Below is a small trained network, with its code and all its weights. Each question gives an input and a class and asks what happens when units are switched off, that is, made to give their printed mean instead of their output.

import numpy as np


def w(rows, s, z=0):
    codes = np.array(rows[::2]) - 128.0
    scale = np.full(codes.shape[1], s)
    scale[-1] = z or s
    return codes * scale


def norm(h):
    return h / np.sqrt((h * h).mean(-1, keepdims=True) + 1e-5)


def f(y):
    return np.maximum(y, 0)


def log_softmax(a):
    a = a - a.max(-1, keepdims=True)
    return a - np.log(np.exp(a).sum(-1, keepdims=True))


def net(x, mask):
    res = np.array(x, float).reshape(1, 4) / 4 @ E
    u = 0
    for l in range(4):
        y = f(norm(res) @ A[l][:, :-1].T + A[l][:, -1])
        res = res + np.where(mask[u : u + 3], y, B[l][:, -1]) @ B[l][:, :-1]
        u += 3
    return log_softmax(norm(res)[-1] @ U[:, :-1].T + U[:, -1])


A, B = {}, {}
E = w([
[102,123,162,76,229,93,209,90,156,89,185],'x0',
[109,146,167,161,111,91,149,138,136,195,125],'x1',
[201,250,33,91,172,179,165,169,113,116,127],'x2',
[14,119,43,81,85,119,106,160,254,13,145],'x3',
],0.0081)
A[0] = w([
[102,177,62,102,66,103,132,188,183,136,55,2],'0.n1',
[78,96,107,196,57,113,95,148,77,191,151,113],'0.n2',
[112,72,141,212,2,142,89,178,107,159,107,74],'0.n3',
],0.0071,0.005)
B[0] = w([
[62,176,167,204,164,184,112,226,62,136,254,198],'0.n1',
[244,143,186,144,144,112,73,126,184,154,89,220],'0.n2',
[166,99,155,127,45,79,87,70,181,121,132,253],'0.n3',
],0.0089,0.0054)
A[1] = w([
[79,54,141,126,155,118,128,39,254,28,230,3],'1.n1',
[95,104,147,169,72,141,44,124,146,147,71,211],'1.n2',
[49,113,197,138,193,96,107,177,218,75,182,86],'1.n3',
],0.0059,0.002)
B[1] = w([
[78,91,83,52,101,2,161,135,117,136,152,255],'1.n1',
[91,119,161,77,113,50,127,120,96,153,88,218],'1.n2',
[80,75,98,129,188,76,198,69,135,110,118,228],'1.n3',
],0.0091,0.0065)
A[2] = w([
[48,186,73,156,85,174,107,248,197,116,207,94],'2.n1',
[135,52,64,89,184,133,74,89,117,2,117,108],'2.n2',
[152,85,244,209,170,91,163,83,52,167,195,2],'2.n3',
],0.007,0.004)
B[2] = w([
[156,174,243,224,245,155,92,166,53,222,183,253],'2.n1',
[153,135,100,63,34,183,145,142,165,113,13,233],'2.n2',
[52,130,150,163,164,255,168,145,140,94,198,238],'2.n3',
],0.0095,0.0048)
A[3] = w([
[76,166,102,160,81,70,31,244,103,102,149,122],'3.n1',
[212,196,3,163,183,90,162,160,186,164,136,1],'3.n2',
[15,15,142,103,79,151,132,128,111,110,121,43],'3.n3',
],0.0074,0.0049)
B[3] = w([
[136,173,96,111,247,234,194,123,89,184,145,231],'3.n1',
[35,172,95,112,100,77,1,165,62,107,42,192],'3.n2',
[193,224,44,172,144,101,132,128,37,79,142,254],'3.n3',
],0.0091,0.0042)
U = w([
[45,73,83,58,94,7,163,98,193,73,147,254],'0',
[140,201,49,92,143,132,121,166,77,104,93,115],'1',
[187,81,204,209,55,100,60,70,159,186,89,215],'2',
[96,164,174,196,189,192,141,178,83,152,197,176],'3',
[157,109,82,71,100,193,206,124,222,80,88,46],'4',
],0.016,0.0026)

Each question gives the input, the list of numbers given to net, and the class t.
The units are the neurons (one row each of A and B). Each row of codes is followed by its name. A weight is (code - 128) times the scale printed after its matrix; where a second scale follows, it is the last column's (A, B and U).
mask holds one flag per neuron, layer by layer. A switched-off neuron (its flag False) gives its mean, the last column of its row in B, instead of its output. The means were averaged over made-up inputs and are rounded, as every weight is.
A unit's drop is (log p(t) with every unit on - log p(t) with that unit switched off) / (log p(t) with every unit on - log p(t) with every unit switched off).
The circuit of an input: a set's keep is (log p(t) with only the set's units on - log p(t) with every unit switched off) / (log p(t) with every unit on - log p(t) with every unit switched off). Starting from all 12 units, units are removed one at a time, each time the one whose removal leaves the highest keep (on an exact tie, the one counted first), for as long as the keep stays at least 0.8.
circuit, biggest first: the units of the circuit, biggest drop first
k most important neurons: the k neurons with the biggest drops, biggest first
top k neurons in layer l: the k neurons of layer l with the biggest drops, biggest first
drop when u is switched off: that unit's drop, to one decimal
input [-7,2,2,-1], class 2: circuit, biggest first -> (0.n3)
input [3,2,5,5], class 3: 2 most important neurons -> (0.n1 2.n1)
input [5,-7,6,1], class 4: 4 most important neurons -> (2.n2 0.n1 3.n3 2.n1)
input [-8,-6,4,-4], class 2: 3 most important neurons -> (1.n1 0.n1 3.n3)
input [1,-4,8,2], class 3: top 2 neurons in layer 1 -> (1.n3 1.n1)
input [2,-8,4,-3], class 4: circuit, biggest first -> (2.n2 2.n1)
input [-1,-5,-3,-1], class 0: 4 most important neurons -> (2.n1 1.n2 1.n1 0.n3)
input [-5,-7,-3,7], class 1: 3 most important neurons -> (3.n3 0.n1 3.n1)
input [-7,-8,6,0], class 3: 2 most important neurons -> (2.n1 0.n1)
input [-4,8,-2,5], class 2: 2 most important neurons -> (0.n3 0.n2)
input [-2,3,-1,7], class 3: 3 most important neurons -> (0.n1 3.n1 2.n1)
input [-3,7,0,4], class 3: 2 most important neurons -> (0.n1 3.n1)
input [-7,-5,4,-4], class 2: 2 most important neurons -> (1.n1 0.n1)
input [-6,7,-4,6], class 2: circuit, biggest first -> (0.n2)
input [-8,-1,-5,6], class 2: 2 most important neurons -> (0.n3 0.n2)
input [-3,-7,-1,-2], class 2: drop when 1.n1 is switched off -> 0.1
input [-5,2,6,-6], class 2: drop when 3.n3 is switched off -> 0.7
input [-1,5,-2,2], class 2: drop when 0.n2 is switched off -> 2.4
